Here is a tiny trained network, its code and every weight. The questions are about switching its units off for an input and a class, where a switched-off unit gives its printed mean instead of its output.

import numpy as np


def w(rows, s, z=0):
    codes = np.array(rows[::2]) - 128.0
    scale = np.full(codes.shape[1], s)
    scale[-1] = z or s
    return codes * scale


def f(y):
    return np.maximum(y, 0)


def log_softmax(a):
    a = a - a.max(-1, keepdims=True)
    return a - np.log(np.exp(a).sum(-1, keepdims=True))


def net(x, mask):
    res = np.array(x, float).reshape(1, 7) / 4 @ E
    y = f(res @ A[0][:, :-1].T + A[0][:, -1])
    res = res + np.where(mask, y, B[0][:, -1]) @ B[0][:, :-1]
    return log_softmax(res[-1] @ U[:, :-1].T + U[:, -1])


A, B = {}, {}
E = w([
[124,132,66,210,117,75,153,105,180,105],'x0',
[141,122,102,125,76,100,116,67,136,141],'x1',
[182,126,176,85,106,77,122,113,74,157],'x2',
[149,202,155,137,214,206,123,22,194,38],'x3',
[163,109,194,144,120,134,121,164,102,86],'x4',
[181,110,142,114,100,113,100,55,102,154],'x5',
[183,158,157,254,108,117,73,91,65,112],'x6',
],0.009)
A[0] = w([
[165,140,236,95,166,251,73,110,70,98,141],'N1',
[208,108,175,188,57,71,76,136,38,113,168],'N2',
[96,143,125,159,139,126,130,148,141,99,183],'N3',
[54,52,161,72,154,160,175,254,144,114,146],'N4',
[89,85,149,81,159,156,158,200,137,107,123],'N5',
[98,101,128,119,57,109,105,203,45,239,128],'N6',
[90,149,81,244,169,157,114,118,164,76,137],'N7',
[104,89,87,48,113,140,132,101,154,213,253],'N8',
[118,128,91,76,88,128,115,76,164,131,88],'N9',
[110,164,99,150,138,164,121,69,223,66,145],'N10',
],0.0076,0.0038)
B[0] = w([
[157,238,199,121,152,161,72,84,158,91,252],'N1',
[163,86,157,176,16,56,141,101,58,159,247],'N2',
[86,133,104,102,123,122,135,154,134,129,171],'N3',
[129,176,49,101,18,163,100,157,184,112,232],'N4',
[112,169,100,104,98,160,95,143,173,97,195],'N5',
[101,56,135,102,183,38,180,145,34,207,254],'N6',
[82,156,21,70,47,152,135,213,177,113,228],'N7',
[1,104,71,63,140,94,158,212,111,157,247],'N8',
[78,120,90,121,108,104,147,177,114,158,175],'N9',
[39,120,109,68,125,98,148,199,116,153,245],'N10',
],0.0089,0.0095)
U = w([
[170,66,132,151,165,151,137,108,133,123,24],'0',
[104,65,115,125,126,95,156,156,103,169,197],'1',
[130,149,162,116,252,163,119,95,142,110,110],'2',
[167,77,102,188,105,135,131,113,130,115,4],'3',
[113,168,103,115,110,159,121,148,182,109,178],'4',
[197,135,177,172,115,118,116,62,110,128,108],'5',
],0.015,0.0042)

Each question gives the input, the list of numbers given to net, and the class t.
The units are the neurons (one row each of A and B). Each row of codes is followed by its name. A weight is (code - 128) times the scale printed after its matrix; where a second scale follows, it is the last column's (A, B and U).
mask holds one flag per neuron, in row order. A switched-off neuron (its flag False) gives its mean, the last column of its row in B, instead of its output. The means were averaged over made-up inputs and are rounded, as every weight is.
A unit's drop is (log p(t) with every unit on - log p(t) with that unit switched off) / (log p(t) with every unit on - log p(t) with every unit switched off).
The circuit of an input: a set's keep is (log p(t) with only the set's units on - log p(t) with every unit switched off) / (log p(t) with every unit on - log p(t) with every unit switched off). Starting from all 10 units, units are removed one at a time, each time the one whose removal leaves the highest keep (on an exact tie, the one counted first), for as long as the keep stays at least 0.8.
circuit, biggest first: the units of the circuit, biggest drop first
top k neurons: the k neurons with the biggest drops, biggest first
drop of u: that unit's drop, to one decimal
input [-3,-4,7,8,8,-7,-2], class 2: circuit, biggest first : [N1]
input [6,3,7,6,1,-1,5], class 3: circuit, biggest first : [N7, N2, N8]
input [-7,-4,-5,-2,8,8,-2], class 4: top 2 neurons : [N4, N1]
input [6,4,4,-4,-5,2,8], class 5: circuit, biggest first : [N8, N10]
input [-7,1,3,7,4,-7,0], class 2: top 2 neurons : [N1, N7]
input [2,-6,1,1,3,0,1], class 4: top 2 neurons : [N6, N2]
input [-5,2,3,-5,-1,7,8], class 5: circuit, biggest first : [N8, N10]
input [0,5,-3,-4,-1,-7,-6], class 4: top 4 neurons : [N4, N5, N2, N10]
input [3,-2,0,-2,-5,-2,-8], class 4: top 4 neurons : [N4, N5, N2, N6]
input [-1,-3,5,8,3,1,6], class 5: top 2 neurons : [N2, N8]
input [1,-7,4,8,5,4,-2], class 2: drop of N6 : 0.0
input [-8,4,0,6,4,0,-4], class 2: drop of N2 : 0.1
input [-3,7,2,7,5,0,2], class 5: drop of N8 : 0.3
input [4,5,5,3,5,-3,0], class 3: drop of N8 : 0.4
input [-7,7,-6,-2,3,-5,-2], class 4: circuit, biggest first : [N4]
